Table B holds the same points as the rows below and some others, measured another way and shuffled. Each row below is followed by which row of B it is.
B, 72 rows:
[[ 234 -130 -145 -227 -159   79   -1  264   12  104  -32 -250  -85  -96
  -211  156 -404  354  -27  141  126 -101  -11 -418  -73  105   51 -173
   181  138 -172]
 [  20 -137 -105  152  -20 -130 -394  -64 -208  178  141   69  104 -161
   229 -205  -88 -202  113  197   44 -621 -172  622   36  243 -200    4
  -299  -71 -184]
 [-191  -16    5  292   52 -134 -109 -254  -95 -328  -12  284  -62  199
   144  -56  239 -236 -172    9 -226   50  -37  607 -168  -36 -173  252
   -69  182  186]
 [   7 -191  113  177  -71 -169   94 -108 -180 -204 -323  482  -14 -127
    81   75  171  -56  -66 -373 -110  232  129  395   86 -156 -158  -63
  -312  -22  207]
 [  -1  -96  -49   90    5  -75  140 -104  -34 -433 -252  307 -191  157
  -170  171  112  129 -202 -173 -180  485  114  -28 -158 -177  -32   -3
   149  225  266]
 [  15 -303   10   32 -220  -38   21   86  -60  111  -48  300   76 -416
    57   90 -191  176  -89 -242  -34  -51  -56  262  100 -104 -183 -215
  -232  193  -28]
 [  49 -105   11  -14  -71  106  295   64   58 -298 -357  196 -133   14
  -154  217   95  209 -174 -338  -30  447  226 -205  -21 -216   31  -95
   -62  150  295]
 [ 104   57 -171  -10   -9   24  227  -68   23 -428 -134 -274 -294  397
  -177  106  103  126 -149  164 -148  397  121 -476 -364  -63   75  146
   521  313  106]
 [ 122 -196   -7   80  -80 -294 -398  -41 -297  236  -28  176   52 -273
   316 -200 -207 -218  163  159   19 -618 -169  701  148  274 -209  -75
  -308 -173 -238]
 [  37 -132   87  -56 -142    9  140   36  -39  -21 -365  272    6  -94
   116   54  -12  -55  -71 -445   18   95  222  232  128 -118  -68  -85
  -497  -49   96]
 [  -8    5 -166   85  -59  152  252   24   53 -344  121 -277 -177  334
  -318  201   43  218 -260  160 -213  366   55 -428 -385 -118   42  115
   524  461  111]
 [  94   63  -16   90 -162   39  264   -5  -63 -229  105 -257 -224  217
  -258  253   37  280 -246  202 -173  297   81 -323 -253  -47   -9   99
   545  215   87]
 [ 175 -232 -203 -109 -189  152  192  142   36   15  -61    8  -73 -254
  -220  170 -180  413  -83 -166   40  140   79 -410  -15 -124  -16 -343
    84  235    1]
 [  74   77   -2  161   40  -81  -21  -78 -219 -252  -41   -6 -129  384
  -227  129  116  -46 -104  120 -110  110  140   93 -160   83   -9  140
   107 -115  116]
 [  -9 -270    8   80 -145   12   83   43  -26  -34 -159  397  -13 -335
    42   90  -55  131 -130 -300  -94   62   22  287  136 -145 -121 -238
  -231  176  152]
 [  84   17    2  109   62 -120  -26  -20 -214 -285 -150   43 -140  404
  -230  126   29  -87  -92   80 -154  164  136   77 -162   72   30  112
    98  -59  107]
 [  70 -256 -113    0 -161   39  -56  112  -62  161   36   99   67 -307
     4   22 -214  136  -18  -88   21 -221  -54  139   57    6 -119 -227
  -189  145 -101]
 [ -71  128   66   67 -101  139  235  -43   73 -233  -79 -148 -149  261
    39   95  173  -19 -246  -27  -99  170  165   38 -154  -75   -5  245
    43  161  192]
 [ -58 -114  -50   14 -222  124  378  -84  138 -236 -128  198 -170 -101
    -9  166   85  254 -315 -335 -183  454  140  -96  -89 -320  -91  -89
    93  412  221]
 [ 141 -166  -33   15 -165  -62 -164  102 -166  189   97  152  -61 -255
  -103  112 -318  212  -85  118  -34 -295  -79  263  129  147  -97 -251
     6  -42  -78]
 [  14 -128  -38  -62 -176  180  370   56  163 -200 -264   59 -115 -122
     3  145   66  238 -187 -337  -22  368  169 -259  -50 -263  -15  -88
   -32  328  202]
 [ 337   12 -179 -294 -101   10  -93  144  -40   51 -110 -194 -259   64
  -264  151 -390  362  -36  233  154 -106   80 -408  -33  216  100 -194
   262 -111 -127]
 [ 199 -217 -175 -138 -204   71  105  169   36   51  -39 -115 -127 -284
   -96  112 -286  384  -54   58   23  -11  -45 -356  -33  -16  -13 -269
   251  286  -87]
 [  47   89   64   85   75 -228 -432  -46 -275   28  -33  -39   -2  308
   136 -124 -100 -376   66  309   23 -509  -33  642  -43  370  -73  277
  -260 -308 -138]
 [  22 -125   13   80 -115 -102 -319   15 -160  265   83  100   47 -244
   292 -154 -204 -172   25  154    0 -639 -146  708  154  240 -172  -41
  -319  -82 -156]
 [-140 -101  135  282  -72 -152   60 -160 -145 -230 -117  349  -78   39
   196   -3  169 -235 -198 -127 -333  101   18  658  -17 -100 -162  120
  -109  168  203]
 [ 259  -37 -154  -69  -98   29  -43  140 -108   17   90 -255 -143   18
  -317  184 -230  367  -32  299   91  -92   -3 -378 -110  163   27 -128
   353   -2  -95]
 [  86 -191  128   22 -263  -56  149    5 -114  104 -207  321   23 -385
   130  110  -19  140  -72 -383   33   29  123  273  205 -124 -185 -188
  -369  -72   54]
 [ 262 -115 -274    6   60   -2 -139  162 -178 -136   97 -153 -147  178
  -552  208 -247  336   -9  351  -10   11  -26 -439 -196  173   92 -202
   455   57  -42]
 [-143   32  -97  224  -34    7   39 -179    4 -316  184  -31 -163  246
   -25   40  142    2 -272  206 -272  131  -63  185 -303  -52 -104  222
   349  390  132]
 [-142  -42   -6  111  -20   58  109 -120   26 -223 -214  150    9  154
   197  -73  230 -256 -115 -298  -94  108  155  335  -92 -142  -91  169
  -380  166  162]
 [ 115    7 -158   45   56 -139 -312  -50 -161 -104   73  -42 -168  203
  -115   -7 -159   14  -34  399  -48 -244  -96  168 -146  259  -26   46
   236  -15  -66]
 [  15  180  -62  -48 -168   17  -63 -117   12   44  172 -351 -199  212
   208  -86  -99  -73 -169  351  -72 -317  -20  206 -173  185  -75  249
   195  104 -149]
 [ 266   29 -120  -80    8  -69  -33  106 -139 -201  -97 -215 -313  319
  -341  176 -226  196  -84  370  -92   79   60 -339 -168  192  140  -45
   514    5    5]
 [  60  149  -51    4  -21   -8  -94  -52  -48  -91    2 -337 -144  306
   110  -72   11 -133  -40  319   16 -238   26   92 -185  205   -8  272
   106   -2  -64]
 [ 299  -17 -174 -360 -101  234  114  234   84   60 -303 -208 -115   39
  -240  149 -239  311   14 -170  311   14  288 -584   32   55  150 -230
  -182 -140  -35]
 [  38 -165  -67  -81 -190  117  118   40   49   89 -161  106   23 -243
   145   -9  -59   65  -55 -320   70  -66  116   93   82 -103  -98 -155
  -372  110   -5]
 [ -64   63   75  -68  -84  142  151  -50  127 -122 -363   92  -77   90
   274  -43  155 -165 -133 -342   67   30  253  266   57  -86  -23  137
  -490  -15  193]
 [ 135 -249  -38  -44  -88  -55  -30   80  -75    7 -298  286  -10 -298
    49   35 -113  116   40 -238   89  -44   50  123  145  -24  -76 -241
  -295  -13   44]
 [ 111   -1 -234    5  116    0 -311   58 -113  -61   69 -239  -61  286
  -137  -70 -153  -82   62  374   51 -348  -56   17 -190  281   42   69
    76    2 -123]
 [  78 -136  -54  335   60 -285 -156  -94 -391 -264  113  196 -113  217
  -295  124    5  -27  -80  277 -334   80  -82  282 -179   98  -95   -9
   364   53   55]
 [ 180 -175 -182 -261  -69   35  122   78  113 -197 -418  147 -178  -84
  -110  116 -168  305  -50 -259  111  310  143 -412  -49 -121   48 -220
   -11  185   73]
 [  27  -62   37   47 -187   33  366  -86   -4 -235 -227  135 -135   -1
    -9  160  174  143 -201 -324 -116  427  220  -87  -67 -248  -81  -13
    -1  170  198]
 [ -69 -150  -33   67  -94   38  138 -105   45 -151 -251  234   16 -144
   238  -57  192  -68  -62 -370   -2  110  109  229   -2 -190 -143    4
  -370  186  141]
 [ 127 -149 -171  -55 -235   49   21  113   -1   80  252 -159 -103 -206
  -211  184 -324  463 -162  230  -33  -53 -141 -268 -140   25  -86 -168
   424  327 -145]
 [-243  -71  162  315 -225  -74  175 -211  -55 -109   82  155  -26  -75
   418  -77  215 -261 -262  -95 -373   -6  -52  732  -69 -161 -264  240
   -75  365  105]
 [ -66   73  -96  -27   17   68  133 -113  135 -396 -224  -58 -169  338
    31   24  161  -25 -172  -74  -41  303  137 -113 -281 -110    5  251
    54  275  165]
 [  18   72   14   16 -110   88  293  -95   31 -260 -215  -45 -149  201
     5  105  224   44 -173 -201  -33  316  253 -116 -130 -148  -26  133
   -30   83  186]
 [ -63  -73  -48  -68 -239  184  364  -40  207 -172 -130   65  -97 -108
    37  150   67  276 -274 -348  -26  380  145 -194 -118 -300  -95   -6
   -23  391  151]
 [ 154  -69 -146   46    1  -69  -37  107 -152 -222   86 -172 -175  267
  -415  213 -204  232 -116  349 -157  142  -47 -302 -280  103   53   -8
   545  207  -26]
 [-188  191   27  134  -46  130   46 -194   44 -120    5 -170    1  338
   320 -155  304 -378 -141  -52  -35 -168  151  453 -161    7 -109  416
  -356   50   74]
 [ -56   28   88   99    4  -13   49  -88  -91 -197 -273  177  -13  251
    92    3  198 -258  -90 -267  -44   84  230  372  -25  -44  -54  173
  -425 -102  171]
 [ -46  122   13   27 -130   84  204 -116   59 -218  -63  -76 -224  253
    54   72  107   -6 -278  -13 -166  175  156   81 -150  -71  -26  179
   122  175  152]
 [ -55  164  -49   84   -3  -24 -286 -138 -105   82  129 -294    2  305
   341 -269   41 -445   17  310   14 -603  -21  579 -129  295 -106  362
  -259  -99 -176]
 [  41 -282   -2  291   -3 -449 -521  -88 -430   72  160  432   44 -214
    59  -63 -241 -128   49  300 -203 -449 -324  863   43  253 -266  -84
   -12  -39 -160]
 [  11  -25 -125  183 -103   30  192  -45  -52 -321  229 -111 -264  221
  -343  245   -5  292 -326  279 -351  336  -34 -220 -313  -81  -19   21
   718  435  138]
 [  88   71  -39   71 -106   65  247   11  -30 -283   39 -262 -234  272
  -265  236   53  247 -229  197 -149  310   97 -356 -263  -40   33  115
   514  221  125]
 [ -72  -68  102  201   10 -267 -140 -142 -227 -196 -151  243  -33  195
   184  -68   60 -348  -66    1 -230  -44  -11  646  -89   51 -142  218
  -167   33   36]
 [ 303   70 -143 -145   18   10 -111  160 -115 -109  -62 -218 -287  292
  -440  222 -289  301  -75  370   51  -26   89 -387 -107  256  163 -104
   407 -139   -1]
 [ -79    1   18  260    1 -101 -341  -72 -195   57  229   -2   32   55
   169 -119  -12 -248  -41  340  -89 -540 -167  728  -33  259 -161  191
  -116  -37  -54]
 [ 136   72 -117  -22   87  -49 -249   53 -152  -80  -31 -227 -100  376
  -132  -16 -138 -117   29  323   39 -262   33   46 -161  283   60  135
    43 -122  -93]
 [ -55 -129 -121  -97 -224  299  422   61  250 -127 -140  -68  -45 -101
    32   98   45  213 -219 -387  -27  327  172 -323 -125 -317  -31  -64
   -91  476  116]
 [ -14  -50 -113  -99 -143  233  354  -13  238 -227 -253  -92 -104  -26
    99   47  159  168 -145 -306   65  314  186 -333 -139 -249  -18   31
   -75  351  161]
 [ 178  -35 -128 -244  -59  141 -138  174   23  181 -191 -139   11  -29
    15  -33 -237   42   83  -63  299 -356  131  -60   80  174   43 -109
  -415 -176 -126]
 [-200 -124   50  291 -161  -40  183 -235  -45 -178    4  244   26 -101
   295  -53  302 -160 -187 -253 -244  129   15  514  -90 -231 -263  143
  -181  322  144]
 [  60  102 -111   33  -81   40 -100  -32  -90   40  195 -350  -82  238
    15  -49  -65  -74  -64  320  -23 -318    3   98 -178  198  -47  168
   108   23 -146]
 [ 151   97 -128  -77   86   64 -304  113  -57   17  -26 -273  -80  224
   -84  -31 -148  -13   64  348  220 -437   15   17  -60  339   75   89
   -66 -202  -64]
 [   7   47  -91   77  -78  157  337   -1   88 -393   -3 -253 -225  284
  -241  218  147  249 -264   95 -160  444  111 -451 -327 -153   46  141
   499  397  206]
 [  81  -70   35   27  -52 -236 -454    2 -253  239   22   75   67  -81
   231 -142 -257 -220  103  221   86 -644 -136  685   88  337 -166   68
  -345 -243 -247]
 [ 103   77  -11   36 -228   80  198   59  -47  -61  223 -315 -249  153
  -233  242 -139  297 -292  315 -200   83   26 -212 -179   43    3   39
   569  207    8]
 [  12  -83  145  -26 -185   -3  159    5  -60   12 -302  239   15  -73
   150   65   17  -76 -108 -428   -1   75  227  310  120 -114 -103  -15
  -497  -78   79]
 [  55 -293 -134  -68  -36  -61 -109   59    3  -65 -254  301   15 -255
    57  -12 -165   99   26 -207   67  -17  -46  109   19  -50  -91 -186
  -246  192   -1]]
Rows of B count from 0, top down.

[  36 -131  212  127   47  -32  -95 -330   17   34   -1 -190 -217   79
  102  167 -173 -320   14  -45 -111   26  120  172  107  -33  115] => 44
[  54   17 -111  -73   84 -133  177  166 -162  -71 -129   31  131 -107
  160  -34   81  147 -157  -45  116  107   25   73  -65   49   19] => 55
[ 17 -51 -50 -73 107  97 -28   5 -20 149  57  23  12 -48 172  23 -18 -16
  50 -45  21  83  13  46  16 -15   9] => 53
[ -52   -7   28  -64 -132  -43 -172  161   10  -17  -48 -112 -100   30
  -30   60   56  -52  -71  238  270   87  171   78   15 -183  -98] => 24
[  30  163   76  -12  155 -166  160  108 -365   79   31 -232 -313 -102
  370 -362   -9  162   29  121 -114   80  148  168 -195 -146  298] => 67
[  29   -2  -22  -26   98  -37    7   25    8  -34   73  -77  -26    5
  123  -76   47  -18  -12   36   37  104   74 -112   33  -83   53] => 43
[  13   42   19   81  117 -169  -46   16   32  -83  108 -167  -34  -14
  131  -49   14  -81   13   84   26   79  129 -202   15 -118   71] => 16
[   9  -59  -78 -131   97  147   10   20  -28  112   38   50   15  -24
  154  -20   41   -3   24  -42   51  104    4   28   45  -22    4] => 64
[ -30   23   30  -11  121  -89   92   39 -179   36   14  -76 -116  -77
  264  -92   18   99  -61   30   -1   99   99  119 -108  -11  122] => 12
[-530  -18  519  322 -475  -57 -551  505 -254 -463   -6 -296 -185   56
  311   28  113 -424  245  443  586  183  249  196  223 -602 -286] => 71
[   9  -47  -90 -131  105  157  -41  -11  -24  213   33   25   -2  -54
  141   44  -22  -67   82  -45   24   62    0   67   38  -34    2] => 10
[ -52  -45 -142 -187   46   20   -3   -8   78   90  -36   -1  -38  -13
  -43  121  104   39 -184   98  168   96  102   -9  -24   -2  -46] => 35
[ 119 -111  237  104    9  -74 -153 -374  119  135   67 -256 -358  138
  -13  155 -245 -252  -20   56 -166   -9  158  221   32  -40  148] => 38
[-13 -48  49  25  72 -98  21 -65 -32   3   1 -75 -70 -24 137  80 -32 -19
 -97  -3  11  76  75 105 -32  24  56] => 65
[-289  -37  188   78 -207  -38 -289  235  -68 -194    9 -112  -92   24
  116  106  112 -191    5  289  394  107  208  102   63 -218 -187] => 50
[ 129 -116  -28  -20  -33  -54   -6  -39  111  -47  -79   10  142   30
  -53  213  -90 -127  -88 -125   45   40  -89  124  114   55  -70] => 22
[  65   45   63  130  118 -219  -28    6   10 -179   74 -208  -53   24
  137 -121   47  -79  -22  114   47  113  220 -277   36 -160  101] => 29
[ -85  150 -299 -151   97 -216  365  560 -345 -309 -209   97  408 -259
  288 -198  297  279 -149  -90  272  180 -149  -96  -47  -39  -42] => 23
[   8   55 -106  -53   78 -180  176  148 -143 -109 -116  -78  100 -110
  146  -29   46   26  -85  -67   50   91  -68   22    3  -57   58] => 0
[ -67  -53   -2  -96 -110    9 -156  114   44   -6  -75  -65  -75   39
  -45  102   98  -27 -130  216  304  124  195   40   32 -155 -122] => 52
[  11   86  101  224  100 -437  -25   40  124 -331  143 -315  -78   42
   83 -112   71    7 -137  197   55  149  231 -418  -13 -199  112] => 40
[  93 -212  -48  -19  -12   57  -25 -105  131  -68 -129  134  265   31
  -41  332  -42 -200 -109 -204  123   59  -65   97  187  145 -156] => 31
[  20  -20  -56  -79   98   49  -11  -12  -21  129   12  -66  -33  -43
  133   13  -29  -65   52  -32   -3   84    1   15   48 -101   47] => 49
[ 119   43  -33    0   99 -121  -43   29   33   -3   53 -135  -48    7
   56  -80   18  -22  -20  118   57   73  180 -167   -7 -113   63] => 58
[ 127  -74 -190 -299   83  315  -32  -14  -41  407  -35  140   -2  -47
   50   52  -36   -4   66  -49   47   22    4  223    5   44  -29] => 14
[ 101  -20  -89 -118  111   96  -41   -7  -27  185   14    0  -26  -28
   97  -18   -1  -36   38   30   54   52  118   11    3  -32   25] => 19
[  12  112  112   30  180 -153  175   78 -382   83  -14 -214 -300 -114
  441 -333    0  229  -17   76 -100  158  184  160 -191 -159  299] => 32
[  14    4   52    4   78  -94  100   30 -164  -35  -13  -85  -80  -42
  225  -86   -9   23  -41  -17  -19   83   37  143  -38  -21  113] => 3
[  17  -22  -62 -142  -87  -41  -74   92   80   40  -76  -96  -83   34
 -101   80   42   27 -149  160  195  102   90   58   12 -145  -62] => 45
[  86 -167  309  174   25  -35 -208 -472  157  119  126 -237 -365  167
   22  213 -271 -343   14   27 -190  -19  182  216   66    8  137] => 47
[-265  -25  184   84 -197  -50 -280  214  -64 -163   -6 -161 -108   13
  116  108   66 -217   41  253  335  107  162  102   87 -271 -154] => 70
[-133  -69    4  -88  -78   53  -94   80   -5  -63  -90  -76  -52   25
   33   89  114 -107  -78  113  251  151   96   18  117 -194  -90] => 46
[ 161  141   89  226   86 -501  -35   67  136 -284  128 -387 -105   54
   22 -179   -2   23  -99  224    0  117  240 -423  -29 -261  159] => 33
[ 209 -173  306  145   16  -25 -247 -596  218  270  106 -292 -452  198
  -88  274 -402 -411   41   17 -293  -87  175  309   64   12  180] => 20
[ 132  130   27  113   86 -354  -48   41   83 -194  107 -305 -106   44
   -4 -152   23  -82  -46  225   33   46  238 -331  -13 -191  126] => 17
[ 136  101   16   85  106 -260  -45   36   42 -101   99 -238  -89   19
   56 -141    4  -51  -11  174   21   53  218 -253  -23 -155  116] => 37
[ -30   79   60   23  153 -113   75   38 -256   79   39 -149 -184 -108
  330 -154  -27   39   38   53  -60   63  122  132 -128  -64  186] => 63
[ -73  -59  -20 -125  -88   14  -69   64   47  -42  -59  -60  -73   50
  -48   86   93  -52 -136  135  218  109   84   62   60 -111  -80] => 62
